In the rows, zero is written as 128.
Each row is followed by its group and then its class within the group.
[141 133  82 166  71 137 167 161 132 126 152  99 138 175  82 141 138 120
 252  97 152 128 142 162 149 111 176 118 105 133  80 149 113 137 122 121
 121 148 122 100 111 134 133  73  51 122 110 126 149 132 123 132 136  95
  86 134 150 178  90 157 108 160  99 124 107 108 116  95  92 123 121  61
 233 125 109  44 132 157 137 109 109 109 143 145 141 131 122 109 113 132
 135 162 133 124 123  99 136 161 103  68 119 151 126 107 133 103 113 141
 144 135 129  93 113 112 134 100 135 152 170 144  84 160 148 163 135 123
  78 143 112 106 171 121  91  97 127  86 174 131 154 127 176 146  54 105
 108 120 117 133 125 107 113 149 132 136 111 111 120 132 177  71  97 134
 122 123 120 124 100 128 130 166 135  63 134 164 112 138 113  95  89 109
 100 101 111  88 129 144 185  73  69 138 148 111 154 113 119 135 153  86
 167 133 111 169  55  90 107 122 109 117 107 156 179 138 131 121 127 127
 143 132 132 123 185 129 145  69] : J [79]
[106 129  97 140 127 124 133 128 131 135 144 112 150 160 107 110 133 120
 110  88 127 139 121 160 131 115 119 185 106 130  89 125 120 167 151  89
 113 131 135 106 104 108 161  92 129 151  92 118 142 157 138 139 120 163
 122 132 123 189 137 159 109 132  97 128 152 131 123 121 137  93 126 100
 165 135 111  60 119 131 160 111 109 165 112 141 134 134 101 149 110 128
 122 125 130 116 136  84 117 143 123 104 129 157 113 124  91 100 126 132
 131 124 126 131  96 120 110 126 169 144 149 138  67 132 139 172 115 114
  93 145 106 131 135 120 110 118 134 145 148 123 140 126 170 142  94 107
 115 128 130 127 107  92 158 134 105 128 136 109 107 127 155 145 113 148
 108 111 120 146 108 130 138 146 144  85 160 153 151 115 113 120 128  70
 116 120 132 107 133 147 137 101  76 124 145 114 145 109 136 143 117 132
 164 132 127 161 112  94 120 126  92 110 118 131 175 130 146 114 124 143
 131 130 103 128 162 134 119 119] : J [70]
[156 141  85 175  92 122 139 159 122 132 151  88 123 150 101 121 129 127
 109 117 139 113 136 165 132 107 134 139 113 132  98 150 118 110 127  98
 124 158 121  99 103 125 126 109  92 127 109 152 120 134 156 113 136 110
  93 123 135 153 112 144  97 139 107 118 102 100 111 117 107 106 130  79
 211 137 111  51 135 149 164 106 144 141 147 132 133 138 100 116  93 141
 150 142 143 137 109  88 137 163  95  66 135 140 111  84 145  98 115 141
 133 120 112  88 111 125 139  94 146 144 150 139 109 145 139 183 136 113
 100 154  94 113 152 120  97 121 126  91 150 134 132 113 151 162  74 121
  95 108 124 142  89 119 127 149 134 156 112 111  57 130 142 110  94 159
 121 111 135 147 111 127 156 134 129  67 124 158 111 126 119  85 118 114
 112 110 129 107 140 130 168  75  70 137 165 124 140 100 121 148 143  92
 162 138 115 159  84  83 109 118  92 131 103 133 168 137 140  99 130 121
 152 115 127 124 197 133 146  81] : J [79]
[134 157  79 136 107 124 151 133 145 144 138  91 157 152 100 127 122 117
  98  56 148 142 126 185 145 106 141 126  88 125  54 137 120 132  80 119
 126 133 127 113  97 133 166  72 110 126 104 101 133 144 111 143 126 126
 119 114 117 164 106 179 108 113  96 123 116 131 137  93 129  88 142  76
 211 131 126   4 155 164 157 122 102 139 157 173 105 142 100 127 101 189
 133 118 122 132 131  84 125 146  93  66 139 161  96 119 138  86 124 111
 144 127  91  93 109 106 126 101 139 141 148 136  45 138 153 162 120 103
  87 118 135 115 154 128 100 102 121  90 168 131 158 122 191 225  48  75
 108 113 136 113 121  96 129 154 124 132 116 106  90 140 168  81  94 139
 109 118 115 152  86 164 142 144 130  58 143 162  98 156 122 101  97  67
  86 109 133  58 144 136 168  82  51 145 179 135 143 111 128 139 131  98
 186 152 115 143  96  86 131 113 119 117 109 140 163 152 138 102 115 129
 141 116 127 123 193 115 143  69] : J [70]
[119 130  98 136 136 137 131 141 144 128 115 110 138 159 197 121 132 120
 162  99 119 130 135  98 166  93 123 115 161 142 138 117 128 152 209 178
 125 103  84 124 155 127 122 179  94 105 135 118 108 109 127  99 142 113
 103 139 160 164 124 177 143 167 100 112 146  73 127  85 108 104 119 142
 147 147 128 148  94 131 157 129 144 127 158 143 178  97 126 115 145 104
  86 166 123 126 120 133 138 137 116 156 141 119 130 117 102 129 104 161
 115 123 146 133 144  96 119 120 162 130 138 122 158  95 162 130  93 122
 115 115 118 104 113 139 108 117 165 111 123 109 141 108 151  92 129  87
 141 104 121 130 113 130 126 137 124 124 108 130 166 152 142  89 132 116
 162 132 118  76 133 142  67 147 149 148 143 136 139 112  53 119 108 141
 142 151 102 108 105 116 138  86 134 139 137 122 156 117  93 132 102 119
 130 134 160 108  84 150  83 148  97 118 127 132 116 153 124 155  93 119
 146 150 150 139  57 138  96 128] : V [71]
[ 93 132  92 123 128 120 106 113 147 149 100  81 156 168 129  79 108 125
 164  57  86 124 144 124 181  69 134 115 141 124 131 119 109 154 135 236
 137  88 170 145 147 157 119 172 107 126 126 133 120  97 126 115 129 139
 120 133 160 177 124 194 164 166 114 105 144  55 139 134 150 121 138 175
 103 114 121 135 105 134 163 117 130 183 163 159 182 119 140 145 136 132
  87 161 102 124 115 138 207 135 101 164 135 131 131 110  92 106  79 151
 114 104 130 129 107 120  97 139 165 132 119 134 181  59 166 143  49 117
 100  94 144 109  99 162 114 138 152 136 119 122 120  84 165 110  69  74
 128 122 125 137  73 105 134 131 117  95 137 164 165 167 131 107   4 121
 164 122  90  96 131 133  58 120 136 129 156 159 130 110 138 123 106 166
 172 158  82 118 102 112 147  90 117 119 135 122 173 104 141 123  99 124
 112 122 123  72  81 139  56 158  77 135 144 131 105 136 134 168 105 111
 159 219 140 143  18 131 107 118] : V [75]
[117 133 190  85 155 103  96 133 117 112 110 150 112 104 163 143  88 140
 132 141 115 103 125 109  54 104 143 134  95 137 156 139 133 106 100 145
 147 141 138 151 153 157  93 158 166 132 129 125 116  95 130 114 124 110
 132 150 121  73 133  75 138 124 131 142 113 103 108 149 123 128 120 172
  79 108 140 173 142 142  92 136 115 112 107  92 119 129 154 125 143 112
 139 104 108 108 131 160 154 105 109 136 145  91 135 135 129 153 153 104
 124 135 112 145 140 163 119 160  87  98 118 148 225 147  93 104 148 136
 168 135 124 144  97 129 142 143 110 157 144 166 126 158  80 108 166 166
 118 140 127 130 118 148 117  99 152 144 145 167 141 114 100 157 151 116
 113 144 134 141 130 103 174 101 118 162 102 116 109 152 120 155 121 176
 164 142 137 136 148 129  89 175 178 137 133 135 117 158 162 114 136 152
 101 114 152 128 167 143 127  93 177 169 156 132 124  95  93 128 109 137
 134 124 109 127 109 104 166 167] : N [80]
[ 87 124  99  91 157 152 125 129 149 119  77 121 144 149 143 119 136 112
 158 107 113 132 131 111 159  98 139 109 129 104 148 112 115 153 170 196
 144  82 149 126 173 152 119 157  96 129 144 138 116  68 135 115 134 121
 120 159 168 144  32 171 156 161 128 104 149  82 134 105 132 136 150 178
 105 121 124 176 136  79 146 129 138 144 152 140 177 128 126 119 147 121
  96 156 120 125 123 137 146 131 112 170 106 125 139 129  98 118  97 151
 118 124 142 157 137  90 113 138 147 128 132 132 162  90 141  86  85 129
 119 107 152 129 103 151 110 118 173 164 125  99 124 110 169 104 133  82
 157 131 128 127 101 127 128 126 121  89 117 144 164 140 130  89 148 104
 160 130 252  85 127 149  39 138 151 150 135 137 138 167 156 131 139 163
 172 152  91 124  90 107 141  95 152 111 115 137 148 130 138 138 116 125
 116 107  94  97 123 153  88 145  99 134 138 124 127 147 125 164 145 127
 140 122 131 146  28 140  96 143] : V [71]
[108 125  92 152 131 132 123 137 126 137 127 132 147 143 118 129 148 120
 156 104 149 153 133 116 182 123 127 109 150 128 138 117 120 146 191 185
 128 120 119 156 144 139 134 163 105 106 157 143 116 114 123 120 140 123
 119 127 170 152 116 187 127 135 104 103 164  81 139 108 120 152 130 150
 147 136 121 164 118 167 152 131 145 126 151 147 198  71 119 157 151 130
  86 193 112 130 138 141 153 155 126 178 127 148 146 117  87 113 109 151
 106 126 134 140 126  99 107 118 157 132 158  49 138  89 158 102 108 124
 100  99 152 117 118 130 113 118 174 135 123 109 137 107 165  93 114 113
 143 130 113 117 108 121 128 149 120  97 137 128 171 156 143  63 137 104
 166 121 120  92 121 145  31 144 146 141 150 138 135 116 128 131 112 146
 145 145  89 115  84  99 140 105 134 111 126 109 138 116  99 140 111 108
 122 123  91 128  92 152  98 158 108 128 116 119  99 155 125 153 119 120
 130 131 118 143  28 146  77 129] : V [75]
[100 124  99 134 132 127 117 113 134 144 105 113 142 165 131 117 123 128
 176  92  98 146 141 112 165 102 124 137 155 135 167 109 115 159 154 191
 123 101 150 135 158 157 148 172 106 102 131 132 113 102 136 115   4 142
 125 138 152 156 125 143 161 178 120 113 152  93 156 113 134 115 127 162
  97 133 134 174 109 142 159 105 144 169 152 137 175 109 132 147 149 126
 122 168 140 117 118 135 191 136 107 165 123 123 129 109  99 111  63 157
 109 129 134 135 136  96 113 139 157 130 117 156 155  81 142 126  87 132
 149 104 135 117  97 148 109 131 174 146 123 114 126 103 155  83 130  97
 132 111 139 146  95 117 145 144 124  96 136 135 119 154 124 123 117 116
 159 129 110  93 133 143  79 132 137 149 145 138 136 125 143 132 122 154
 180 147  91 132 102 108 135 105 141 111 116 125 136 109 122 142 106  79
 120 123 111  89  90 161  91 160  93 152 131 124 108 151 137 159 120 123
 147 133 131 144  48 131 110 155] : V [71]
[126 123  62 151 109 125 149 138 119 145 145 111 129 152  86 117 131 122
 121 100 145 136 123 175 137 110 154 127 101  65  97 139 110 132 100 116
 112 138 133 129 102 115 138  84 113 136 109 108 190 134 128 136 120  77
 122 112 136 172 113 147  98 124  96 144 129 144 101  98 119  91 123  81
 199 125 151  28 134 140 156 105  99 125 134 124 112 138  90 109  98 147
 116 126 129 132 129 106 123 130 106  99 141 168 122 113 134  96 120 132
 129 128 131  89 113 127 122 102 141 101 139 131  84 133 146 135 122 110
  91 122 124 125 164 112 103  99 115 120 164 143 155 131 165 177  44 100
 107 123 127 128 128  98 134 154 118 143 125  97 113 143 165  95 102 140
 116 117 115 163 126 129 131 154 118  63 160 160 103 136 104  96 107 109
  92 103 127  94 136 142 147  84  84 148 170 121 150 121 130 133 144 121
 154 132 122 149 108  82 116 114 113 120 112 147 152 114 122 121 122 135
 133 105 105  92 152 127 117  79] : J [79]
[135 144 114 150  90 155 151 150 131 115 168  93 113 162 109 153 146 101
  76  97 155 103 126 149 132  95 139 118 100 134 118 166 108 126 141 110
 155 158 109  97  92 122 121 101  96 108 130 136 163 125 125 123 134  61
  79 128 152 121 118 139  97 162 103 127 100 108 105 104  66 122 130  81
 241 125 120  15 124 157 136 126 116  93 153 144 140 123  97 135  97 134
 145 159 140 118  91 104 146 146  89  95 118 115 141  94 135 115 140 135
 123 126 126  87 117 126 136  42 127 142 157 135 124 146 133 146 136 121
  91 141 105 122 177 108  77  85 124  93 157 126 144 113 152 162  85 133
 106 139 112 137 119 144 120 136 141 156 118 106  69 143 166  76 115 138
 102 120 122 144 114 130 148 162 127  63 123 151  99 153 106  80 121 136
 123 106 136  95 127 130 163  76 102 139 175  98 149 105 129 106 154  92
 154 138  66 186  92  58 119 117 135 132 132 170 170 136 133 110 120 125
 139 102 108 119 185 114 160  77] : J [79]
[142 146  89 152  95 130 152 153 123 124 172 106 156 162  99 129 119 101
  83  92 139 142 120 157 137 102 139 129 119 149  72 158 120 119  90 104
 128 143 127 107 105 129 139  94 112 120  85 132 145 166 127 115 136 121
  97 128 138 157 110 158 132 164 105 125  98 112 119 101 105 110 133  59
 178 125 100  41 126 155 151 101 121  90 136 142 113 162 108 131  96 153
 156 136 145 118 104  70 133 179 101  50 136 141 104 102 129 114 113 144
 123 119 158  93 113 124 128  89 140 135 168 133  86 133 134 175 121  87
  85 137  95 125 176 118 113 124 127  83 167 137 148 154 165 165  81 117
 107 121 109 112 123 104 125 134 135 164 111 117  56 146 158 123  94 145
 108 102 131 136 110 111 154 155 100  41 123 162 111 150 136  87 110 141
 121 120 126 108 158 143 170  92  68 135 174 129 160  94 108 144 133  86
 176 125 111 148  93  73 109 137 123 137 103 153 174 132 141 106 141 128
 148 119 120 125 224 132 163  98] : J [70]
[128 130 104 167 111 123 120 132 122 144 110 114 142 145 133 108 127 131
 152 119 124 129 148 116 169 121 126 123 166 124 142 107 116 144 168 157
 123 119 127 120 166 141 116 165 111  99 134 160 116 104 133 131 122  91
 111 142 157 148 116 153 153 170 120 106 149  71 126 104 107 178 177 145
 133 138 116 166  91 128 146 120 144 144 157 143 175 107 121 135 137 124
 106 161 138 122 112 126 168 117 115 154 123 126 111 113 121 137  85 149
 129  68 137 129 106 112 126 113 172 136 129 115 175  73 150 131 100 126
 111 113 120 103 165 137 115 126 162 127 126 109 124 110 140  99 123 157
 129 109 131 133 107 112 138 131 114 111 124 140 119 151 135 116 135 115
 172 115 132 100 136 144  96 148 145 108 121 128 141 121 130 123 104 175
 171 145  86 133 101 125 135  87 134 123 102 137 177 110 123 148 107  85
 109 140  91 141  69 138  86 136  94 124 127 124 111 149 125 148 112 103
 149 126 130 137  84 147 112 142] : V [71]
